Below are the code and all the weights of a small trained network. Each question names an input and a class and asks about switching units off, where a switched-off unit gives its printed mean instead of its output.

import numpy as np


def w(rows, s, z=0):
    codes = np.array(rows[::2]) - 128.0
    scale = np.full(codes.shape[1], s)
    scale[-1] = z or s
    return codes * scale


def norm(h):
    return h / np.sqrt((h * h).mean(-1, keepdims=True) + 1e-5)


def f(y):
    return np.maximum(y, 0)


def log_softmax(a):
    a = a - a.max(-1, keepdims=True)
    return a - np.log(np.exp(a).sum(-1, keepdims=True))


def net(x, mask):
    res = np.array(x, float).reshape(1, 3) / 4 @ E
    u = 0
    for l in range(2):
        y = f(norm(res) @ A[l][:, :-1].T + A[l][:, -1])
        res = res + np.where(mask[u : u + 15], y, B[l][:, -1]) @ B[l][:, :-1]
        u += 15
    return log_softmax(norm(res)[-1] @ U[:, :-1].T + U[:, -1])


A, B = {}, {}
E = w([
[70,50,211,91,182,57,59],'x0',
[163,227,59,73,140,18,2],'x1',
[80,109,72,16,104,227,90],'x2',
],0.0036)
A[0] = w([
[66,83,132,157,57,232,126,170],'L0N1',
[97,178,50,99,112,127,63,93],'L0N2',
[102,155,30,96,108,173,181,153],'L0N3',
[159,113,52,63,46,227,113,64],'L0N4',
[132,126,138,173,75,206,161,113],'L0N5',
[184,116,150,106,84,186,66,68],'L0N6',
[201,185,74,118,45,145,106,83],'L0N7',
[84,111,157,2,92,131,127,2],'L0N8',
[180,103,164,158,134,107,161,170],'L0N9',
[114,51,144,62,172,61,101,99],'L0N10',
[181,133,102,190,106,96,138,133],'L0N11',
[175,121,72,91,127,187,132,80],'L0N12',
[199,198,166,91,58,237,123,66],'L0N13',
[43,123,171,102,142,167,55,91],'L0N14',
[119,236,66,133,81,118,74,128],'L0N15',
],0.006,0.0023)
B[0] = w([
[101,209,171,93,93,130,119,255],'L0N1',
[124,146,175,66,126,168,147,232],'L0N2',
[185,64,87,187,105,63,85,226],'L0N3',
[129,113,68,125,230,109,151,240],'L0N4',
[109,151,210,122,123,172,84,222],'L0N5',
[79,154,140,127,143,158,128,157],'L0N6',
[130,102,121,154,78,139,108,221],'L0N7',
[166,140,110,96,184,85,182,197],'L0N8',
[77,152,93,119,165,146,87,214],'L0N9',
[142,128,102,194,87,149,71,226],'L0N10',
[104,126,70,176,180,126,112,205],'L0N11',
[94,115,172,118,144,37,154,183],'L0N12',
[145,109,80,206,69,170,110,199],'L0N13',
[128,67,75,253,97,110,85,208],'L0N14',
[78,186,219,154,88,168,123,253],'L0N15',
],0.0053,0.0041)
A[1] = w([
[235,76,193,90,123,130,165,1],'L1N1',
[90,66,129,159,110,147,194,165],'L1N2',
[176,202,95,136,96,116,163,131],'L1N3',
[119,95,170,127,129,162,189,87],'L1N4',
[132,155,92,163,238,89,183,66],'L1N5',
[51,150,133,205,166,146,102,153],'L1N6',
[150,179,120,199,130,81,203,88],'L1N7',
[72,34,165,87,139,59,85,114],'L1N8',
[123,191,148,149,133,81,100,142],'L1N9',
[211,201,169,39,100,78,121,99],'L1N10',
[81,103,1,43,137,160,155,145],'L1N11',
[111,136,87,147,98,167,179,113],'L1N12',
[206,151,153,136,68,132,152,80],'L1N13',
[121,139,69,139,126,89,60,125],'L1N14',
[70,112,43,110,230,151,129,116],'L1N15',
],0.0072,0.0042)
B[1] = w([
[174,76,189,100,59,197,201,128],'L1N1',
[107,203,160,106,175,89,71,182],'L1N2',
[87,109,110,143,232,111,76,161],'L1N3',
[110,156,170,50,204,129,82,151],'L1N4',
[206,37,131,49,150,87,228,149],'L1N5',
[190,98,104,50,50,152,149,255],'L1N6',
[135,86,97,109,159,54,122,167],'L1N7',
[114,193,2,210,168,115,153,181],'L1N8',
[120,75,148,81,125,176,195,191],'L1N9',
[49,159,229,83,159,209,110,147],'L1N10',
[193,49,150,130,180,22,190,169],'L1N11',
[82,149,116,152,154,66,125,159],'L1N12',
[93,88,119,114,171,87,101,139],'L1N13',
[101,151,200,135,142,163,162,203],'L1N14',
[223,104,189,117,103,100,203,161],'L1N15',
],0.0065,0.008)
U = w([
[30,220,238,52,192,197,82,190],'0',
[243,31,118,64,196,33,235,146],'1',
[76,129,34,228,125,99,59,240],'2',
[204,46,163,86,1,186,172,1],'3',
],0.007,0.0027)

Each question gives the input, the list of numbers given to net, and the class t.
The units are the neurons (one row each of A and B). Each row of codes is followed by its name. A weight is (code - 128) times the scale printed after its matrix; where a second scale follows, it is the last column's (A, B and U).
mask holds one flag per neuron, layer by layer. A switched-off neuron (its flag False) gives its mean, the last column of its row in B, instead of its output. The means were averaged over made-up inputs and are rounded, as every weight is.
A unit's drop is (log p(t) with every unit on - log p(t) with that unit switched off) / (log p(t) with every unit on - log p(t) with every unit switched off).
The circuit of an input: a set's keep is (log p(t) with only the set's units on - log p(t) with every unit switched off) / (log p(t) with every unit on - log p(t) with every unit switched off). Starting from the 12 units with the biggest drops (on a tie, the unit counted first), units are removed one at a time, each time the one whose removal leaves the highest keep (on an exact tie, the one counted first), for as long as the keep stays at least 0.8.
units of the circuit, in order: the units of the circuit, biggest drop first
most important unit: the unit with the biggest drop
top k neurons: the k neurons with the biggest drops, biggest first
k most important neurons of layer l: the k neurons of layer l with the biggest drops, biggest first
input [-6,-6,8], class 1: top 4 neurons -> (L0N4; L1N11; L0N15; L0N3)
input [5,0,4], class 2: units of the circuit, in order -> (L1N8)
input [-6,8,6], class 0: top 2 neurons -> (L0N15; L0N2)
input [5,3,-3], class 2: top 3 neurons -> (L1N8; L0N4; L0N15)
input [-6,-6,0], class 0: top 3 neurons -> (L0N5; L0N14; L1N8)
input [6,5,4], class 2: 3 most important neurons of layer 0 -> (L0N14; L0N1; L0N10)
input [5,6,7], class 1: units of the circuit, in order -> (L1N11; L0N8)
input [7,2,8], class 1: units of the circuit, in order -> (L0N8; L1N11)
input [3,2,1], class 3: top 4 neurons -> (L0N10; L0N3; L0N14; L1N2)
input [8,4,8], class 1: units of the circuit, in order -> (L0N8; L1N11)
input [-1,-3,5], class 1: top 2 neurons -> (L0N4; L0N15)
input [1,3,1], class 3: 2 most important neurons of layer 0 -> (L0N15; L0N1)
input [-3,0,1], class 3: 3 most important neurons of layer 0 -> (L0N5; L0N15; L0N12)
input [-7,-8,5], class 0: most important unit -> L0N5
input [6,3,-4], class 2: top 3 neurons -> (L1N8; L0N4; L0N10)
input [-3,1,4], class 1: 4 most important neurons of layer 0 -> (L0N4; L0N10; L0N14; L0N8)
input [-5,5,2], class 0: 4 most important neurons of layer 1 -> (L1N8; L1N3; L1N14; L1N9)
input [5,-3,-4], class 2: top 2 neurons -> (L0N4; L1N8)
input [-2,-2,-2], class 3: 2 most important neurons of layer 0 -> (L0N5; L0N4)
input [-4,-3,-1], class 2: most important unit -> L0N13
input [8,7,4], class 2: top 3 neurons -> (L0N14; L1N8; L0N1)
input [-3,7,8], class 1: top 4 neurons -> (L0N4; L1N11; L0N1; L0N5)
input [5,4,1], class 2: top 3 neurons -> (L0N14; L1N8; L0N1)
input [-1,-6,-5], class 0: 2 most important neurons of layer 0 -> (L0N4; L0N5)
input [8,-6,-6], class 2: 2 most important neurons of layer 0 -> (L0N4; L0N15)
input [-3,-6,-6], class 0: top 2 neurons -> (L0N5; L0N4)
input [-7,4,8], class 1: units of the circuit, in order -> (L1N11)
